Here is a tiny trained network, its code and every weight. The questions are about switching its units off for an input and a target symbol, where a switched-off unit gives its printed mean instead of its output.

import numpy as np


def w(rows, s, z=0):
    codes = np.array(rows[::2]) - 128.0
    scale = np.full(codes.shape[1], s)
    scale[-1] = z or s
    return codes * scale


def softmax(a):
    e = np.exp(a - a.max(-1, keepdims=True))
    return e / e.sum(-1, keepdims=True)


def log_softmax(a):
    a = a - a.max(-1, keepdims=True)
    return a - np.log(np.exp(a).sum(-1, keepdims=True))


def net(x, mask):
    ids = ['ΔΠΨαβεθλμ'.index(c) for c in x.split()]
    T = len(ids)
    res = E[ids] + P[:T]
    u = 0
    for l in range(3):
        r = res
        for j in range(3):
            rows = slice(2 * j, 2 * j + 2)
            q, k, v = (r @ M[l][rows].T for M in (Q, K, V))
            z = softmax(np.where(np.tri(T) > 0, q @ k.T / 2**0.5, -1e9)) @ v
            o = O[l][rows]
            res = res + np.where(mask[u + j], z, o[:, -1]) @ o[:, :-1]
        u += 3
    return log_softmax(res[-1] @ U[:, :-1].T + U[:, -1])


Q, K, V, O = {}, {}, {}, {}
E = w([
[158,150,169,91],'Δ',
[149,150,148,108],'Π',
[104,111,145,167],'Ψ',
[141,144,159,114],'α',
[174,6,185,82],'β',
[129,127,136,137],'ε',
[85,131,187,108],'θ',
[125,125,148,140],'λ',
[140,138,154,126],'μ',
],0.017)
P = w([
[205,139,150,192],'0',
[127,168,166,56],'1',
[188,138,66,175],'2',
[8,85,137,210],'3',
[190,110,10,142],'4',
[80,151,179,40],'5',
[165,108,7,142],'6',
],0.017)
Q[0] = w([
[133,180,60,75],'0.h0',
[172,166,59,233],'0.h0',
[153,20,173,107],'0.h1',
[134,181,144,6],'0.h1',
[98,124,79,205],'0.h2',
[140,167,100,60],'0.h2',
],0.013)
K[0] = w([
[161,168,182,20],'0.h0',
[126,242,64,172],'0.h0',
[106,42,49,1],'0.h1',
[161,172,173,85],'0.h1',
[154,189,55,51],'0.h2',
[53,103,98,245],'0.h2',
],0.0081)
V[0] = w([
[206,210,123,97],'0.h0',
[57,73,67,104],'0.h0',
[44,56,177,121],'0.h1',
[158,212,124,2],'0.h1',
[158,6,75,44],'0.h2',
[129,100,161,208],'0.h2',
],0.0082)
O[0] = w([
[203,134,161,193,57],'0.h0',
[151,175,149,156,62],'0.h0',
[132,197,157,126,252],'0.h1',
[27,12,41,202,41],'0.h1',
[36,134,71,70,228],'0.h2',
[131,255,216,145,235],'0.h2',
],0.0073,0.0039)
Q[1] = w([
[116,187,1,99],'1.h0',
[197,124,203,111],'1.h0',
[87,203,37,175],'1.h1',
[124,138,175,71],'1.h1',
[181,55,211,186],'1.h2',
[245,146,115,193],'1.h2',
],0.009)
K[1] = w([
[141,35,3,76],'1.h0',
[30,197,25,205],'1.h0',
[185,180,229,186],'1.h1',
[60,181,83,172],'1.h1',
[119,207,72,206],'1.h2',
[232,102,49,147],'1.h2',
],0.0063)
V[1] = w([
[1,120,233,103],'1.h0',
[151,8,162,77],'1.h0',
[177,133,54,85],'1.h1',
[148,70,191,83],'1.h1',
[117,189,106,157],'1.h2',
[23,49,158,155],'1.h2',
],0.0093)
O[1] = w([
[113,141,107,190,150],'1.h0',
[152,150,114,97,205],'1.h0',
[126,72,142,178,69],'1.h1',
[154,246,162,216,254],'1.h1',
[180,131,183,178,89],'1.h2',
[212,120,143,74,98],'1.h2',
],0.011,0.0066)
Q[2] = w([
[114,100,232,155],'2.h0',
[119,213,137,52],'2.h0',
[99,18,252,126],'2.h1',
[128,163,15,80],'2.h1',
[105,178,125,22],'2.h2',
[161,55,146,180],'2.h2',
],0.013)
K[2] = w([
[47,150,78,130],'2.h0',
[105,138,60,124],'2.h0',
[182,174,223,163],'2.h1',
[95,6,8,44],'2.h1',
[172,48,86,120],'2.h2',
[57,117,197,81],'2.h2',
],0.015)
V[2] = w([
[221,77,70,149],'2.h0',
[146,133,114,190],'2.h0',
[107,67,38,94],'2.h1',
[2,120,87,133],'2.h1',
[21,210,217,94],'2.h2',
[26,117,100,159],'2.h2',
],0.0087)
O[2] = w([
[150,245,119,107,70],'2.h0',
[134,130,84,90,150],'2.h0',
[108,118,130,75,11],'2.h1',
[122,141,74,85,53],'2.h1',
[101,204,78,86,188],'2.h2',
[86,126,72,234,82],'2.h2',
],0.011,0.012)
U = w([
[169,140,117,115,49],'Δ',
[134,88,84,135,234],'Π',
[2,191,121,149,8],'Ψ',
[100,153,124,139,59],'α',
[47,207,69,66,255],'β',
[40,128,140,147,128],'ε',
[209,247,41,179,183],'θ',
[50,157,130,149,87],'λ',
[76,150,134,143,70],'μ',
],0.0081,0.0059)

Each question gives the input, a string of symbols that net reads in full, and the target symbol t.
The units are the heads (2 rows each of Q, K, V and O). Each row of codes is followed by its name. A weight is (code - 128) times the scale printed after its matrix; where a second scale follows, it is the last column's (O and U).
mask holds one flag per head, layer by layer. A switched-off head (its flag False) gives its mean, the last column of its rows in O, instead of its output. The means were averaged over made-up inputs and are rounded, as every weight is.
A unit's drop is (log p(t) with every unit on - log p(t) with that unit switched off) / (log p(t) with every unit on - log p(t) with every unit switched off).
The circuit of an input: a set's keep is (log p(t) with only the set's units on - log p(t) with every unit switched off) / (log p(t) with every unit on - log p(t) with every unit switched off). Starting from all 9 units, units are removed one at a time, each time the one whose removal leaves the highest keep (on an exact tie, the one counted first), for as long as the keep stays at least 0.8.
circuit, biggest first: the units of the circuit, biggest drop first
unit that matters most: the unit with the biggest drop
heads that matter: for each layer, one digit per head in row order, 1 if its drop is at least 0.15 and else 0, layers parted by /
drop of u: that unit's drop, to one decimal
input β Π β Ψ ε Δ, target Ψ: circuit, biggest first -> 1.h0, 0.h2, 0.h1
input Ψ θ β ε β α, target θ: circuit, biggest first -> 0.h2, 2.h1
input β θ Ψ Π, target θ: heads that matter -> 010 / 101 / 100
input μ θ β θ, target θ: heads that matter -> 010 / 001 / 100
input Π β μ Ψ μ β, target Ψ: circuit, biggest first -> 0.h1, 1.h0, 2.h2
input θ α Π β λ Δ α, target β: unit that matters most -> 2.h1
input β θ λ ε, target θ: circuit, biggest first -> 0.h1, 2.h1
input Ψ β β λ, target β: circuit, biggest first -> 0.h2, 2.h1
input ε β θ θ ε β, target θ: circuit, biggest first -> 1.h2, 1.h0, 2.h1
input ε β β α, target β: circuit, biggest first -> 0.h2, 2.h1
input ε λ β β Ψ β λ, target β: circuit, biggest first -> 2.h1, 0.h2
input β θ β Ψ, target θ: circuit, biggest first -> 0.h1, 2.h1
input ε λ ε Ψ θ β, target Ψ: circuit, biggest first -> 0.h1, 2.h2, 1.h0
input ε θ β θ θ λ, target θ: heads that matter -> 001 / 101 / 010
input ε μ ε Ψ β μ, target Ψ: unit that matters most -> 0.h2
input Δ θ λ ε, target θ: heads that matter -> 010 / 001 / 110
input Π θ Π μ, target θ: circuit, biggest first -> 1.h2, 0.h1
input β α β μ β, target Π: heads that matter -> 011 / 011 / 001
input θ ε α Ψ β α, target Ψ: heads that matter -> 111 / 101 / 101
input β β β, target Π: unit that matters most -> 1.h2
input μ β β Π, target β: heads that matter -> 001 / 001 / 110
input β β μ ε, target β: drop of 2.h2 -> 0.0
